Sepu: [167  85 142 166  87]
kufo: [165 105 122 156 145]
nomug: [142 142 160 143 146]
susad: [120  94 122  92 109]
pafog: [116  92 131 125 189]
Bog: [ 86  94  92 109  93]
[ 85  94  92 108  94] => Bog
at: [ 94  92 109  93] => Bog, 2
at: [ 86  94  92 109] => Bog, 1
both Bog pafog:  => [92]

Suvaz: [175  95 142 123]
Zamu: [199 127 103 134]
Vebi: [158 134  99 117]
mut: [133 103 108 123]
rosi: [165 106 126 114]
zasa: [104 107 125 120]
at: [134  99 117] => Vebi, 2
at: [108 123] => mut, 3
[175  95 142 123] => Suvaz
both mut Zamu:  => [103]

zes: [100 101 127 148 165 150 125]
lepir: [ 84 125 130 131 200 167  69]
mupap: [148 148 129 141  95 111 135]
vizu: [ 92 148 125 141 135 166 104]
Piz: [120 135 125  95 163 165 101]
pavu: [126 162 100 136  93 119 160]
Sep: [131 100 120 127 119 145 106]
at: [148 129 141] => mupap, 2
[131 101 119 127 119 146 106] => Sep
both lepir zes:  => [125]
both Sep Piz:  => [120]
[131 100 120 127 119 145 106] => Sep
both zes mupap:  => [148]
both lepir vizu:  => [125]

seb: [116  84 102 102 125 101  95 106  93 105  97 114  86  97 118 123  77 121
 102 118 108]
fina: [170 170 153 132 133 161 155 134 130 130 129 142 161 136 141 163 156 137
 142 167 136]
dato: [150  96 186 161 124 187 193 154 163 155 161 114 193 190 117 101 201 128
 189 115 176]
Bak: [150  99  84  93 136  97  90  90  74 100  87 140  92  78 128 154  85 134
  75 157 108]
Penu: [157 117 107  97 126 126 117  97  82  96  89 141 118 111 134 160 111 130
 101 164 131]
bifer: [141 160 107  97  89 101 134 157 117  96 164 131 130  81 111  97 118 126
 111 126 117]
[170 170 153 132 133 161 155 134 130 130 129 142 161 136 141 163 156 137
 142 167 136] => fina
at: [186 161 124 187] => dato, 3
[150  97 186 161 125 188 193 154 164 155 162 114 192 189 117 100 200 128
 189 115 176] => dato
order: [131 164 101 130 111 160 134 111 118 141  89  96  82  97 117 126 126  97
 107 117 157] => Penu
at: [102 125 101  95 106  93 105  97 114] => seb, 4

Nibef: [157 132  89 141]
Merif: [109 155  89 140]
malun: [101 119 204 133]
fup: [ 88 119 140 130]
[ 88 120 140 130] => fup
at: [132  89 141] => Nibef, 2
both Nibef Merif:  => [89]
both Merif fup:  => [140]

ruto: [114 141 115 123  89 186 127 145 157 119 108 115 160 145 104 134 138 160
 151 129 144  98 146 132 103 128 137 131 127 147 158  96 143 135 123 127
 117  98 138  96  86 106 144 144 118 108 141 112 149 137 134 147 150 160
 139]
Kivel: [155 126 139 124  88 119 118 135 140 105 125 131 132 179 108 124 153 106
 157 128 124 133  78 139 128 117 132 107 123 134 143 123 165 121  87 104
 103 108 152 109  66 112 137 126 146 134 117 117 108 124 107 111  98 118
 128]
tidi: [100 138 137 101 164 134 143 138 101 135 102 132 150 106 130 137 121 148
 123 140 130 104 197 136 130 132 137 158 113 129 135 110 105 137 159 138
 148 146 120 133 171 112 122 124  91 118 130 124 134 143 161 149 174 153
 134]
zoti: [104 128 151 128 142 162 133 148 125 140  94 125 149 112 132 125 133 147
 142 153 141  87 162 140 139 137 128 134 128 134 138 109 112 138 146 134
 150 154 122 154 170 123 111 117 100  89 136 125 140 140 180 146 164 165
 165]
vem: [111 120 152 163 124 167 118 135 143 146 114 111 128 113 144 121 140 139
 139 153 143  96 109 128 146 144 111 110 147 128 125 126 119 130 136 127
 152 155 112 180 171 149 106 114 125  87 136 129 139 127 180 129 136 149
 174]
ziz: [141 118 127 143 154  78 124 103 112 138 163 133  93 112 151 125 115 101
  99 119 113 167  99 114 143 129 114 122 136 110  96 162 116 118 132 131
 134 143 115 152 155 159 121 122 148 156 119 144 112 114 107 108  97  90
 108]
at: [125 126 119 130 136 127] => vem, 31
[114 140 115 122  87 187 128 145 157 119 109 115 159 144 105 135 136 161
 151 130 143  96 147 133 103 127 136 130 128 147 158  96 144 134 122 127
 116  98 139  96  84 107 144 144 118 108 141 111 150 138 134 148 151 160
 140] => ruto

